Here is a tiny trained network, its code and every weight. The questions are about switching its units off for an input and a class, where a switched-off unit gives its printed mean instead of its output.

import numpy as np


def w(rows, s, z=0):
    codes = np.array(rows[::2]) - 128.0
    scale = np.full(codes.shape[1], s)
    scale[-1] = z or s
    return codes * scale


def f(y):
    return y / 2 * (1 + np.tanh(0.7978845608 * (y + 0.044715 * y**3)))


def log_softmax(a):
    a = a - a.max(-1, keepdims=True)
    return a - np.log(np.exp(a).sum(-1, keepdims=True))


def net(x, mask):
    res = np.array(x, float).reshape(1, 7) / 4 @ E
    y = f(res @ A[0][:, :-1].T + A[0][:, -1])
    res = res + np.where(mask, y, B[0][:, -1]) @ B[0][:, :-1]
    return log_softmax(res[-1] @ U[:, :-1].T + U[:, -1])


A, B = {}, {}
E = w([
[127,128,127,127,128,127,129,128,129,129,128],'x0',
[94,132,135,99,139,106,9,142,120,133,136],'x1',
[127,128,128,129,128,128,128,128,127,127,130],'x2',
[140,70,136,101,138,175,132,207,156,138,205],'x3',
[128,129,127,127,128,128,128,128,129,128,127],'x4',
[133,101,52,132,205,124,130,131,82,43,138],'x5',
[127,127,127,127,128,128,129,127,128,129,126],'x6',
],0.015)
A[0] = w([
[81,128,132,99,135,105,8,140,121,131,136,182],'N1',
[117,180,162,140,84,103,124,89,137,158,86,190],'N2',
[105,129,131,112,133,112,74,135,121,129,133,160],'N3',
[133,110,159,108,108,159,133,162,162,160,157,146],'N4',
[122,138,95,143,151,104,128,106,98,97,107,127],'N5',
[169,126,124,151,121,147,225,117,134,126,122,254],'N6',
[142,85,105,113,163,153,130,163,121,102,171,96],'N7',
[123,140,89,145,157,105,128,103,92,89,105,145],'N8',
[132,118,151,114,112,148,132,151,152,151,146,135],'N9',
[137,92,104,116,160,146,130,154,119,105,159,103],'N10',
[131,117,151,114,113,150,126,153,150,150,148,133],'N11',
],0.013,0.0083)
B[0] = w([
[114,146,153,62,204,77,94,139,125,154,131,246],'N1',
[84,180,82,120,116,147,169,180,145,146,81,238],'N2',
[123,141,144,104,163,103,110,132,125,138,128,182],'N3',
[150,100,155,133,116,143,108,114,180,151,166,199],'N4',
[160,99,153,139,154,99,109,86,81,85,145,176],'N5',
[139,113,103,252,79,179,181,120,132,92,124,251],'N6',
[90,175,93,117,115,145,158,171,150,149,93,191],'N7',
[147,106,141,141,146,104,119,95,85,87,126,191],'N8',
[150,97,153,131,117,140,107,111,161,141,158,174],'N9',
[96,173,94,119,122,139,156,166,141,142,92,179],'N10',
[143,104,156,120,127,133,110,118,163,151,153,174],'N11',
],0.013,0.017)
U = w([
[56,207,35,175,52,186,197,193,151,121,64,250],'0',
[19,240,89,44,157,104,122,212,146,183,57,154],'1',
[248,8,169,182,64,178,139,92,178,140,223,132],'2',
[170,62,227,67,152,103,39,116,165,179,239,26],'3',
[241,1,113,187,119,122,151,17,61,60,126,90],'4',
[173,102,203,90,188,56,45,53,54,73,151,64],'5',
],0.0057,0.0016)

Each question gives the input, the list of numbers given to net, and the class t.
The units are the neurons (one row each of A and B). Each row of codes is followed by its name. A weight is (code - 128) times the scale printed after its matrix; where a second scale follows, it is the last column's (A, B and U).
mask holds one flag per neuron, in row order. A switched-off neuron (its flag False) gives its mean, the last column of its row in B, instead of its output. The means were averaged over made-up inputs and are rounded, as every weight is.
A unit's drop is (log p(t) with every unit on - log p(t) with that unit switched off) / (log p(t) with every unit on - log p(t) with every unit switched off).
The circuit of an input: a set's keep is (log p(t) with only the set's units on - log p(t) with every unit switched off) / (log p(t) with every unit on - log p(t) with every unit switched off). Starting from all 11 units, units are removed one at a time, each time the one whose removal leaves the highest keep (on an exact tie, the one counted first), for as long as the keep stays at least 0.8.
circuit, biggest first: the units of the circuit, biggest drop first
top k neurons: the k neurons with the biggest drops, biggest first
drop of u: that unit's drop, to one decimal
input [-5,6,2,-1,-7,6,3], class 5: top neuron : [N2]
input [-8,2,6,2,8,-8,2], class 3: top 2 neurons : [N6; N4]
input [0,6,-6,1,2,0,-8], class 3: top 2 neurons : [N2; N7]
input [-6,0,8,8,7,-1,7], class 2: top 2 neurons : [N1; N2]
input [2,1,-3,1,-2,-7,-1], class 3: top 2 neurons : [N6; N4]
input [5,6,-7,0,3,8,5], class 5: top 2 neurons : [N2; N5]
input [-3,-7,-7,1,6,-5,7], class 2: top 4 neurons : [N7; N4; N10; N9]
input [-1,-7,-5,1,-5,-5,-6], class 2: top 4 neurons : [N7; N4; N10; N9]
input [-4,-5,3,-7,5,2,-2], class 4: top 2 neurons : [N5; N8]
input [-6,0,-3,-1,-6,7,1], class 4: top 4 neurons : [N1; N2; N5; N8]
input [-7,4,-8,1,-3,-2,-7], class 3: top 3 neurons : [N7; N2; N10]
input [3,-5,-1,1,3,-5,-7], class 2: top 4 neurons : [N7; N4; N10; N9]
input [2,0,-1,-8,-5,7,7], class 4: drop of N1 : 0.4
input [-4,1,-8,3,4,5,-7], class 1: circuit, biggest first : [N6]
input [7,4,2,-1,2,3,5], class 5: drop of N2 : 0.3
input [7,0,-2,8,8,-6,3], class 2: drop of N6 : -0.1
input [5,2,2,3,-3,0,1], class 3: drop of N2 : 1.4
